Here is a tiny trained network, its code and every weight. The questions are about switching its units off for an input and a class, where a switched-off unit gives its printed mean instead of its output.

import numpy as np


def w(rows, s, z=0):
    codes = np.array(rows[::2]) - 128.0
    scale = np.full(codes.shape[1], s)
    scale[-1] = z or s
    return codes * scale


def f(y):
    return y / 2 * (1 + np.tanh(0.7978845608 * (y + 0.044715 * y**3)))


def log_softmax(a):
    a = a - a.max(-1, keepdims=True)
    return a - np.log(np.exp(a).sum(-1, keepdims=True))


def net(x, mask):
    res = np.array(x, float).reshape(1, 8) / 4 @ E
    y = f(res @ A[0][:, :-1].T + A[0][:, -1])
    res = res + np.where(mask, y, B[0][:, -1]) @ B[0][:, :-1]
    return log_softmax(res[-1] @ U[:, :-1].T + U[:, -1])


A, B = {}, {}
E = w([
[162,135,144,79,9],'x0',
[42,27,146,110,7],'x1',
[162,144,189,73,68],'x2',
[195,59,163,218,137],'x3',
[43,183,114,204,139],'x4',
[115,59,95,3,168],'x5',
[77,159,172,142,215],'x6',
[128,129,225,103,124],'x7',
],0.0076)
A[0] = w([
[152,158,86,202,139,79],'N1',
[88,94,95,110,109,192],'N2',
[170,131,172,80,91,157],'N3',
[141,49,139,129,145,168],'N4',
[148,184,100,155,31,212],'N5',
[131,74,182,159,78,145],'N6',
[174,171,94,109,85,168],'N7',
[104,154,182,74,160,202],'N8',
[37,167,119,123,111,118],'N9',
[109,125,170,179,111,150],'N10',
[85,40,118,75,145,204],'N11',
[154,221,124,49,83,203],'N12',
[170,112,153,152,180,166],'N13',
[200,126,186,218,145,149],'N14',
[107,80,165,161,75,135],'N15',
[106,80,175,102,77,143],'N16',
[167,94,87,161,129,175],'N17',
[120,112,111,147,182,159],'N18',
[89,125,121,212,105,122],'N19',
[129,132,117,168,171,129],'N20',
[69,169,196,60,114,210],'N21',
[36,135,129,252,96,253],'N22',
[95,73,110,139,153,152],'N23',
[134,159,61,170,114,126],'N24',
[155,164,169,97,98,134],'N25',
],0.013,0.0047)
B[0] = w([
[125,126,160,98,105,178],'N1',
[182,190,123,113,245,175],'N2',
[97,66,95,119,130,193],'N3',
[141,168,180,25,163,166],'N4',
[136,35,144,229,58,218],'N5',
[181,73,117,126,178,184],'N6',
[183,13,72,182,60,183],'N7',
[45,108,76,102,215,179],'N8',
[67,163,146,224,143,176],'N9',
[113,158,153,185,101,167],'N10',
[225,180,53,106,159,200],'N11',
[89,6,97,124,102,226],'N12',
[86,213,196,50,123,164],'N13',
[112,126,160,107,133,202],'N14',
[173,92,174,218,150,180],'N15',
[166,96,147,161,151,192],'N16',
[254,199,169,27,40,161],'N17',
[105,242,150,74,133,159],'N18',
[105,180,99,167,119,186],'N19',
[127,155,188,84,132,162],'N20',
[70,96,87,128,207,200],'N21',
[119,192,153,186,130,252],'N22',
[162,238,91,69,117,157],'N23',
[103,144,135,168,79,171],'N24',
[113,99,71,68,94,172],'N25',
],0.0059,0.014)
U = w([
[175,71,87,114,50,184],'0',
[155,161,226,108,206,254],'1',
[181,209,67,34,143,173],'2',
[80,133,28,75,167,83],'3',
[95,175,116,189,152,206],'4',
[92,232,142,54,11,5],'5',
[176,108,179,197,82,53],'6',
[222,75,254,156,246,49],'7',
],0.009,0.0036)

Each question gives the input, the list of numbers given to net, and the class t.
The units are the neurons (one row each of A and B). Each row of codes is followed by its name. A weight is (code - 128) times the scale printed after its matrix; where a second scale follows, it is the last column's (A, B and U).
mask holds one flag per neuron, in row order. A switched-off neuron (its flag False) gives its mean, the last column of its row in B, instead of its output. The means were averaged over made-up inputs and are rounded, as every weight is.
A unit's drop is (log p(t) with every unit on - log p(t) with that unit switched off) / (log p(t) with every unit on - log p(t) with every unit switched off).
The circuit of an input: a set's keep is (log p(t) with only the set's units on - log p(t) with every unit switched off) / (log p(t) with every unit on - log p(t) with every unit switched off). Starting from the 12 units with the biggest drops (on a tie, the unit counted first), units are removed one at a time, each time the one whose removal leaves the highest keep (on an exact tie, the one counted first), for as long as the keep stays at least 0.8.
units of the circuit, in order: the units of the circuit, biggest drop first
k most important neurons: the k neurons with the biggest drops, biggest first
drop when u is switched off: that unit's drop, to one decimal
input [-2,8,-2,-1,-7,7,-6,7], class 7: units of the circuit, in order => [N16, N2]
input [2,1,-2,7,-1,2,-3,-3], class 7: most important neuron => [N25]
input [-3,7,4,-5,-4,3,-3,4], class 3: units of the circuit, in order => [N21, N8]
input [5,6,-3,-3,-6,3,-1,4], class 3: units of the circuit, in order => [N21, N2]
input [3,4,5,-3,-5,4,1,7], class 3: units of the circuit, in order => [N21, N8]
input [7,-1,6,-6,-2,4,0,-1], class 0: 3 most important neurons => [N7, N12, N5]
input [5,4,6,5,4,-1,2,3], class 7: units of the circuit, in order => [N6, N15]
input [-3,-5,3,-2,8,8,2,5], class 3: units of the circuit, in order => [N8, N21]
input [5,-3,6,2,6,-4,-4,1], class 0: units of the circuit, in order => [N25, N7]
input [3,5,8,-2,3,-4,8,6], class 4: units of the circuit, in order => [N21, N9]
input [5,1,8,-6,-7,8,-1,8], class 3: 2 most important neurons => [N21, N8]
input [5,8,4,1,-1,5,8,-6], class 7: 2 most important neurons => [N16, N15]
input [-2,2,-3,-3,1,7,-1,3], class 2: 2 most important neurons => [N11, N12]
input [7,1,-1,-7,8,7,-8,7], class 3: units of the circuit, in order => [N21]
input [-4,7,0,-6,-4,8,-6,1], class 2: 2 most important neurons => [N11, N2]
input [5,6,-3,-3,7,-6,-2,-2], class 6: 3 most important neurons => [N5, N15, N8]
input [3,-5,-8,-1,-3,0,-7,0], class 0: 2 most important neurons => [N7, N22]
input [4,4,7,7,4,1,8,-3], class 7: 2 most important neurons => [N6, N15]
input [-6,-4,-6,5,-5,7,7,3], class 2: drop when N23 is switched off => 0.1
input [3,5,3,7,3,7,3,-2], class 7: drop when N15 is switched off => 0.2
input [3,6,4,3,-1,3,-3,-1], class 7: drop when N2 is switched off => 0.2
